Below are the code and all the weights of a small trained network. Each question names an input and a class and asks about switching units off, where a switched-off unit gives its printed mean instead of its output.

import numpy as np


def w(rows, s, z=0):
    codes = np.array(rows[::2]) - 128.0
    scale = np.full(codes.shape[1], s)
    scale[-1] = z or s
    return codes * scale


def norm(h):
    return h / np.sqrt((h * h).mean(-1, keepdims=True) + 1e-5)


def f(y):
    return np.maximum(y, 0)


def log_softmax(a):
    a = a - a.max(-1, keepdims=True)
    return a - np.log(np.exp(a).sum(-1, keepdims=True))


def net(x, mask):
    res = np.array(x, float).reshape(1, 8) / 4 @ E
    u = 0
    for l in range(2):
        y = f(norm(res) @ A[l][:, :-1].T + A[l][:, -1])
        res = res + np.where(mask[u : u + 7], y, B[l][:, -1]) @ B[l][:, :-1]
        u += 7
    return log_softmax(norm(res)[-1] @ U[:, :-1].T + U[:, -1])


A, B = {}, {}
E = w([
[52,208,93,116,228,194,88,197,192,30],'x0',
[117,41,150,59,115,26,189,116,79,140],'x1',
[122,91,96,99,127,131,168,151,140,128],'x2',
[184,60,6,221,27,210,205,144,234,137],'x3',
[105,119,101,115,111,146,112,155,173,148],'x4',
[82,146,125,58,77,111,77,180,195,215],'x5',
[129,97,182,124,116,71,138,82,71,149],'x6',
[52,69,129,22,112,35,145,167,138,185],'x7',
],0.0013)
A[0] = w([
[59,172,84,104,70,147,63,179,222,201,64],'L0N1',
[172,42,210,140,46,21,174,47,25,196,6],'L0N2',
[103,148,172,60,225,95,104,83,22,107,15],'L0N3',
[79,170,161,67,250,74,150,166,48,26,16],'L0N4',
[178,201,178,220,144,202,79,69,109,70,21],'L0N5',
[155,90,9,237,93,233,219,111,190,53,38],'L0N6',
[152,205,142,213,157,175,118,81,132,126,74],'L0N7',
],0.0026,0.0023)
B[0] = w([
[56,171,102,56,131,54,68,197,126,137,201],'L0N1',
[215,24,207,51,28,94,178,89,40,213,251],'L0N2',
[41,181,113,118,175,75,160,115,214,18,190],'L0N3',
[23,166,177,112,220,122,86,59,197,35,181],'L0N4',
[165,227,217,199,116,217,7,162,53,250,189],'L0N5',
[137,106,66,136,228,108,254,113,192,5,245],'L0N6',
[120,149,169,154,192,173,64,102,40,204,179],'L0N7',
],0.0032)
A[1] = w([
[188,112,33,181,129,172,252,133,198,51,2],'L1N1',
[66,146,218,83,168,120,51,153,38,188,119],'L1N2',
[163,171,173,171,139,230,53,121,87,147,18],'L1N3',
[191,103,18,191,136,144,220,111,184,55,16],'L1N4',
[185,204,170,253,149,235,18,73,31,177,29],'L1N5',
[99,211,85,134,180,206,35,232,188,96,147],'L1N6',
[97,149,55,88,86,153,43,249,170,190,50],'L1N7',
],0.0037,0.0019)
B[1] = w([
[146,33,45,225,98,207,215,206,200,24,220],'L1N1',
[166,117,69,185,121,175,168,126,158,102,237],'L1N2',
[206,149,180,215,184,232,64,96,39,225,179],'L1N3',
[172,69,52,199,67,211,202,214,211,29,213],'L1N4',
[145,236,197,206,232,255,37,92,27,234,223],'L1N5',
[180,61,164,133,80,99,156,89,76,172,252],'L1N6',
[92,240,49,108,84,109,46,203,167,174,199],'L1N7',
],0.0043,0.0042)
U = w([
[232,9,231,18,10,8,216,28,20,227,151],'0',
[3,209,227,19,239,19,107,24,189,23,209],'1',
[57,239,24,17,15,23,19,241,231,212,47],'2',
[222,35,13,231,42,231,238,231,230,22,10],'3',
[217,231,228,230,228,255,18,45,16,233,216],'4',
],0.0043,0.0011)

Each question gives the input, the list of numbers given to net, and the class t.
The units are the neurons (one row each of A and B). Each row of codes is followed by its name. A weight is (code - 128) times the scale printed after its matrix; where a second scale follows, it is the last column's (A, B and U).
mask holds one flag per neuron, layer by layer. A switched-off neuron (its flag False) gives its mean, the last column of its row in B, instead of its output. The means were averaged over made-up inputs and are rounded, as every weight is.
A unit's drop is (log p(t) with every unit on - log p(t) with that unit switched off) / (log p(t) with every unit on - log p(t) with every unit switched off).
The circuit of an input: a set's keep is (log p(t) with only the set's units on - log p(t) with every unit switched off) / (log p(t) with every unit on - log p(t) with every unit switched off). Starting from the 12 units with the biggest drops (on a tie, the unit counted first), units are removed one at a time, each time the one whose removal leaves the highest keep (on an exact tie, the one counted first), for as long as the keep stays at least 0.8.
units of the circuit, in order: the units of the circuit, biggest drop first
top k neurons: the k neurons with the biggest drops, biggest first
k most important neurons of layer l: the k neurons of layer l with the biggest drops, biggest first
drop of u: that unit's drop, to one decimal
input [-6,2,-1,0,-4,-4,-2,-3], class 0: units of the circuit, in order : [L0N2]
input [-5,-7,-3,-7,-7,0,1,8], class 1: units of the circuit, in order : [L0N3 L1N5]
input [8,6,8,-2,-1,5,-4,2], class 2: units of the circuit, in order : [L0N6 L1N7]
input [4,7,4,-1,-7,7,7,-4], class 1: 2 most important neurons of layer 0 : [L0N4 L0N3]
input [5,-8,-3,6,5,0,4,-7], class 4: top 3 neurons : [L0N5 L0N7 L1N5]
input [4,-7,0,0,0,2,-3,1], class 4: 2 most important neurons of layer 1 : [L1N6 L1N3]
input [6,0,-5,5,-6,7,-5,-7], class 4: 3 most important neurons of layer 0 : [L0N5 L0N7 L0N3]
input [-4,-5,2,-5,-5,-1,-1,5], class 1: 2 most important neurons of layer 0 : [L0N3 L0N4]
input [-6,3,2,5,3,7,-1,7], class 2: 2 most important neurons of layer 0 : [L0N1 L0N6]
input [-4,4,1,-4,4,-2,1,-6], class 0: top 2 neurons : [L0N2 L1N5]
input [2,-6,-3,3,2,-6,-4,-7], class 4: drop of L1N5 : 0.2
input [-8,-4,3,-6,-2,-8,-5,5], class 0: drop of L1N5 : 0.1
input [2,2,4,-7,3,5,-1,1], class 1: drop of L0N4 : 0.3
input [6,-3,-5,-6,0,-3,-8,8], class 1: most important neuron of layer 0 : [L0N4]
